Here is a tiny trained network, its code and every weight. The questions are about switching its units off for an input and a class, where a switched-off unit gives its printed mean instead of its output.

import numpy as np


def w(rows, s, z=0):
    codes = np.array(rows[::2]) - 128.0
    scale = np.full(codes.shape[1], s)
    scale[-1] = z or s
    return codes * scale


def f(y):
    return np.maximum(y, 0)


def log_softmax(a):
    a = a - a.max(-1, keepdims=True)
    return a - np.log(np.exp(a).sum(-1, keepdims=True))


def net(x, mask):
    res = np.array(x, float).reshape(1, 7) / 4 @ E
    y = f(res @ A[0][:, :-1].T + A[0][:, -1])
    res = res + np.where(mask, y, B[0][:, -1]) @ B[0][:, :-1]
    return log_softmax(res[-1] @ U[:, :-1].T + U[:, -1])


A, B = {}, {}
E = w([
[184,101,181,81,115,222,143,76,63,164,75],'x0',
[112,101,194,184,155,156,110,159,200,98,41],'x1',
[88,207,81,64,110,116,73,135,50,246,122],'x2',
[72,202,74,139,107,70,118,12,104,87,243],'x3',
[126,24,41,3,138,91,141,55,136,20,176],'x4',
[157,88,178,135,137,216,176,177,122,130,187],'x5',
[178,130,174,195,106,207,201,143,175,69,123],'x6',
],0.005)
A[0] = w([
[130,94,163,140,136,195,129,184,167,106,73,131],'N0',
[93,238,125,162,132,85,108,195,119,236,114,142],'N1',
[86,51,83,92,137,9,97,146,171,112,95,168],'N2',
[118,64,111,115,133,127,143,135,166,67,199,168],'N3',
[91,145,135,142,136,139,125,123,130,115,198,252],'N4',
[186,176,118,149,114,127,153,135,109,166,106,63],'N5',
[115,90,251,209,139,165,121,168,173,127,74,126],'N6',
[148,104,140,68,133,189,128,172,64,233,150,75],'N7',
[143,92,79,141,131,76,146,135,136,71,241,85],'N8',
[215,130,118,184,114,86,178,187,140,144,96,185],'N9',
[133,145,199,144,126,167,128,76,104,157,150,191],'N10',
],0.013,0.003)
B[0] = w([
[102,113,174,130,109,255,139,110,134,160,119,213],'N0',
[147,237,72,129,94,57,131,73,66,165,208,224],'N1',
[66,147,35,110,156,17,109,94,82,101,47,209],'N2',
[148,218,119,122,73,135,107,84,91,202,127,190],'N3',
[232,154,156,135,53,113,129,74,107,180,99,174],'N4',
[122,85,105,100,167,59,117,124,125,81,163,160],'N5',
[247,14,222,125,89,138,162,153,185,102,128,246],'N6',
[110,49,154,147,141,117,122,122,181,68,16,197],'N7',
[195,165,183,191,95,122,135,133,138,164,211,197],'N8',
[194,78,181,117,85,96,94,71,150,117,74,192],'N9',
[180,145,111,140,68,14,94,91,142,143,84,174],'N10',
],0.011,0.014)
U = w([
[136,255,83,154,117,84,114,101,69,183,185,157],'0',
[172,74,208,145,105,193,156,128,197,128,127,190],'1',
[93,134,123,136,201,161,154,211,146,106,217,1],'2',
[109,83,108,96,147,107,106,110,142,70,67,140],'3',
[65,122,118,90,164,240,147,144,136,128,108,63],'4',
],0.0072,0.0023)

Each question gives the input, the list of numbers given to net, and the class t.
The units are the neurons (one row each of A and B). Each row of codes is followed by its name. A weight is (code - 128) times the scale printed after its matrix; where a second scale follows, it is the last column's (A, B and U).
mask holds one flag per neuron, in row order. A switched-off neuron (its flag False) gives its mean, the last column of its row in B, instead of its output. The means were averaged over made-up inputs and are rounded, as every weight is.
A unit's drop is (log p(t) with every unit on - log p(t) with that unit switched off) / (log p(t) with every unit on - log p(t) with every unit switched off).
The circuit of an input: a set's keep is (log p(t) with only the set's units on - log p(t) with every unit switched off) / (log p(t) with every unit on - log p(t) with every unit switched off). Starting from all 11 units, units are removed one at a time, each time the one whose removal leaves the highest keep (on an exact tie, the one counted first), for as long as the keep stays at least 0.8.
circuit, biggest first: the units of the circuit, biggest drop first
most important unit: the unit with the biggest drop
k most important neurons: the k neurons with the biggest drops, biggest first
drop when u is switched off: that unit's drop, to one decimal
input [-2,3,-2,-3,3,-5,3], class 3: most important unit -> N2
input [2,-7,-1,-6,-1,-3,-7], class 3: circuit, biggest first -> [N7 N8]
input [0,8,-4,-5,5,-7,0], class 3: 2 most important neurons -> [N2 N8]
input [1,-7,5,-4,8,2,0], class 3: circuit, biggest first -> [N7 N6]
input [3,0,-7,-6,7,-3,-2], class 0: 3 most important neurons -> [N3 N7 N6]
input [-2,-3,6,-5,8,8,-1], class 3: 3 most important neurons -> [N7 N1 N6]
input [-5,4,2,-3,5,7,-3], class 0: 3 most important neurons -> [N6 N3 N7]
input [-6,4,-2,-3,5,-8,1], class 0: 3 most important neurons -> [N6 N7 N3]
input [0,-1,-7,-7,3,-4,-8], class 3: 2 most important neurons -> [N1 N2]
input [8,0,1,1,2,-5,4], class 3: 2 most important neurons -> [N1 N6]
input [-2,3,-2,4,7,8,8], class 0: 2 most important neurons -> [N3 N6]
input [3,6,1,-1,3,-7,1], class 3: 3 most important neurons -> [N1 N2 N8]
input [-3,-5,-1,-5,6,7,-4], class 0: 3 most important neurons -> [N6 N3 N8]
input [4,-8,0,-7,-7,6,-7], class 3: most important neuron -> [N7]
input [-4,6,-8,2,2,-5,-4], class 0: 2 most important neurons -> [N3 N7]
input [1,-3,-8,6,0,4,4], class 0: drop when N3 is switched off -> 0.2
input [-3,-3,6,-6,4,2,-2], class 3: drop when N7 is switched off -> 0.3
input [1,6,3,-3,8,2,1], class 4: drop when N1 is switched off -> 0.5
input [3,-2,-3,7,5,6,6], class 0: drop when N3 is switched off -> 0.0
input [1,4,5,-1,5,2,5], class 4: most important unit -> N6
